Below is a small trained network, with its code and all its weights. Each question gives an input and a class and asks what happens when units are switched off, that is, made to give their printed mean instead of their output.

import numpy as np


def w(rows, s, z=0):
    codes = np.array(rows[::2]) - 128.0
    scale = np.full(codes.shape[1], s)
    scale[-1] = z or s
    return codes * scale


def norm(h):
    return h / np.sqrt((h * h).mean(-1, keepdims=True) + 1e-5)


def f(y):
    return y / 2 * (1 + np.tanh(0.7978845608 * (y + 0.044715 * y**3)))


def log_softmax(a):
    a = a - a.max(-1, keepdims=True)
    return a - np.log(np.exp(a).sum(-1, keepdims=True))


def net(x, mask):
    res = np.array(x, float).reshape(1, 5) / 4 @ E
    u = 0
    for l in range(2):
        y = f(norm(res) @ A[l][:, :-1].T + A[l][:, -1])
        res = res + np.where(mask[u : u + 10], y, B[l][:, -1]) @ B[l][:, :-1]
        u += 10
    return log_softmax(norm(res)[-1] @ U[:, :-1].T + U[:, -1])


A, B = {}, {}
E = w([
[24,88,103,114,88,177],'x0',
[155,177,56,172,76,162],'x1',
[126,166,215,134,192,253],'x2',
[150,74,218,191,52,138],'x3',
[157,109,113,102,106,148],'x4',
],0.0048)
A[0] = w([
[97,3,212,6,210,63,73],'L0N0',
[142,118,97,133,112,187,132],'L0N1',
[131,236,29,49,213,110,68],'L0N2',
[158,55,88,128,150,73,72],'L0N3',
[92,64,62,70,200,12,90],'L0N4',
[73,115,99,139,146,53,105],'L0N5',
[152,144,218,47,177,53,127],'L0N6',
[130,120,35,178,83,56,156],'L0N7',
[70,198,36,27,197,116,2],'L0N8',
[113,213,193,68,173,182,121],'L0N9',
],0.0055,0.0036)
B[0] = w([
[93,154,2,214,158,139,235],'L0N0',
[89,126,141,131,190,123,139],'L0N1',
[172,20,134,113,186,89,252],'L0N2',
[160,136,185,109,62,137,143],'L0N3',
[134,162,113,92,80,130,231],'L0N4',
[145,135,168,90,103,136,159],'L0N5',
[197,148,129,174,127,144,204],'L0N6',
[135,169,157,113,152,175,236],'L0N7',
[99,57,160,81,176,69,205],'L0N8',
[167,144,161,46,99,122,211],'L0N9',
],0.0077,0.0031)
A[1] = w([
[4,79,116,84,118,164,94],'L1N0',
[254,108,130,177,170,99,117],'L1N1',
[90,96,78,135,229,106,252],'L1N2',
[128,115,184,175,169,196,128],'L1N3',
[142,138,112,130,35,43,93],'L1N4',
[134,86,162,183,197,184,102],'L1N5',
[114,127,106,114,86,57,141],'L1N6',
[152,64,181,227,75,129,87],'L1N7',
[145,135,139,92,191,211,155],'L1N8',
[154,168,10,191,169,168,215],'L1N9',
],0.0088,0.0032)
B[1] = w([
[254,172,124,191,199,190,206],'L1N0',
[129,135,111,172,152,214,252],'L1N1',
[121,86,159,174,42,106,254],'L1N2',
[96,133,99,97,130,89,191],'L1N3',
[67,164,149,51,137,155,190],'L1N4',
[99,148,95,80,69,142,184],'L1N5',
[86,190,172,101,183,153,166],'L1N6',
[150,41,111,96,164,25,201],'L1N7',
[70,147,134,88,106,64,208],'L1N8',
[60,108,143,170,66,78,211],'L1N9',
],0.0088,0.0057)
U = w([
[160,23,141,77,127,37,122],'0',
[81,230,157,6,92,144,89],'1',
[67,137,105,188,28,102,249],'2',
[201,164,109,198,138,203,31],'3',
],0.011,0.0015)

Each question gives the input, the list of numbers given to net, and the class t.
The units are the neurons (one row each of A and B). Each row of codes is followed by its name. A weight is (code - 128) times the scale printed after its matrix; where a second scale follows, it is the last column's (A, B and U).
mask holds one flag per neuron, layer by layer. A switched-off neuron (its flag False) gives its mean, the last column of its row in B, instead of its output. The means were averaged over made-up inputs and are rounded, as every weight is.
A unit's drop is (log p(t) with every unit on - log p(t) with that unit switched off) / (log p(t) with every unit on - log p(t) with every unit switched off).
The circuit of an input: a set's keep is (log p(t) with only the set's units on - log p(t) with every unit switched off) / (log p(t) with every unit on - log p(t) with every unit switched off). Starting from the 12 units with the biggest drops (on a tie, the unit counted first), units are removed one at a time, each time the one whose removal leaves the highest keep (on an exact tie, the one counted first), for as long as the keep stays at least 0.8.
circuit, biggest first: the units of the circuit, biggest drop first
most important unit: the unit with the biggest drop
top k neurons: the k neurons with the biggest drops, biggest first
top k neurons in layer l: the k neurons of layer l with the biggest drops, biggest first
input [-5,-7,-4,-5,1], class 2: top 2 neurons	[L0N0, L1N9]
input [3,-8,2,-7,-3], class 2: top 4 neurons	[L0N0, L1N2, L1N7, L0N6]
input [-7,-6,-1,-1,2], class 3: top 3 neurons	[L0N6, L1N1, L1N8]
input [4,-8,-1,-4,-3], class 2: circuit, biggest first	[L0N0]
input [-4,2,7,8,-4], class 0: top 2 neurons	[L1N7, L0N7]
input [-5,-8,-4,-3,-2], class 2: circuit, biggest first	[L0N0, L1N9]
input [-5,8,-5,8,-7], class 0: top 3 neurons	[L1N7, L0N0, L0N4]
input [-8,4,-4,0,2], class 3: top 2 neurons	[L0N0, L1N1]
input [-5,-8,-4,-7,-8], class 2: circuit, biggest first	[L0N0, L1N2]
input [8,-7,7,-6,-4], class 3: top 2 neurons in layer 0	[L0N7, L0N0]
input [1,2,5,0,-4], class 1: top 2 neurons in layer 0	[L0N0, L0N9]
input [6,0,-3,5,-8], class 3: top 3 neurons	[L1N0, L0N6, L0N2]
input [8,6,5,-5,1], class 3: top 3 neurons	[L1N0, L0N0, L0N6]
input [-8,5,-6,-2,5], class 3: circuit, biggest first	[L1N1]
input [0,-2,-3,-1,1], class 1: top 3 neurons in layer 0	[L0N4, L0N3, L0N5]
input [7,3,-2,0,-7], class 3: top 2 neurons	[L1N0, L0N0]
input [5,6,6,-6,-2], class 0: top 2 neurons in layer 1	[L1N1, L1N2]
input [5,3,-8,-7,1], class 1: top 2 neurons in layer 0	[L0N4, L0N0]
input [-8,-3,2,-2,-6], class 3: top 2 neurons	[L1N1, L0N9]
input [7,3,0,3,0], class 3: top 2 neurons	[L1N0, L0N0]
input [-6,1,6,6,4], class 0: top 4 neurons	[L1N7, L0N7, L1N0, L1N4]
input [-3,2,5,4,-1], class 1: top 3 neurons in layer 0	[L0N2, L0N0, L0N9]
input [1,7,4,-2,-2], class 2: circuit, biggest first	[L1N9]
input [7,2,-2,8,-2], class 0: top 2 neurons in layer 1	[L1N7, L1N1]
input [-5,-1,1,-4,5], class 3: top 3 neurons	[L1N1, L0N6, L1N7]
input [0,6,3,-5,5], class 2: top 3 neurons	[L1N2, L1N7, L0N5]
input [-5,3,-6,-2,-1], class 1: most important unit	L1N4
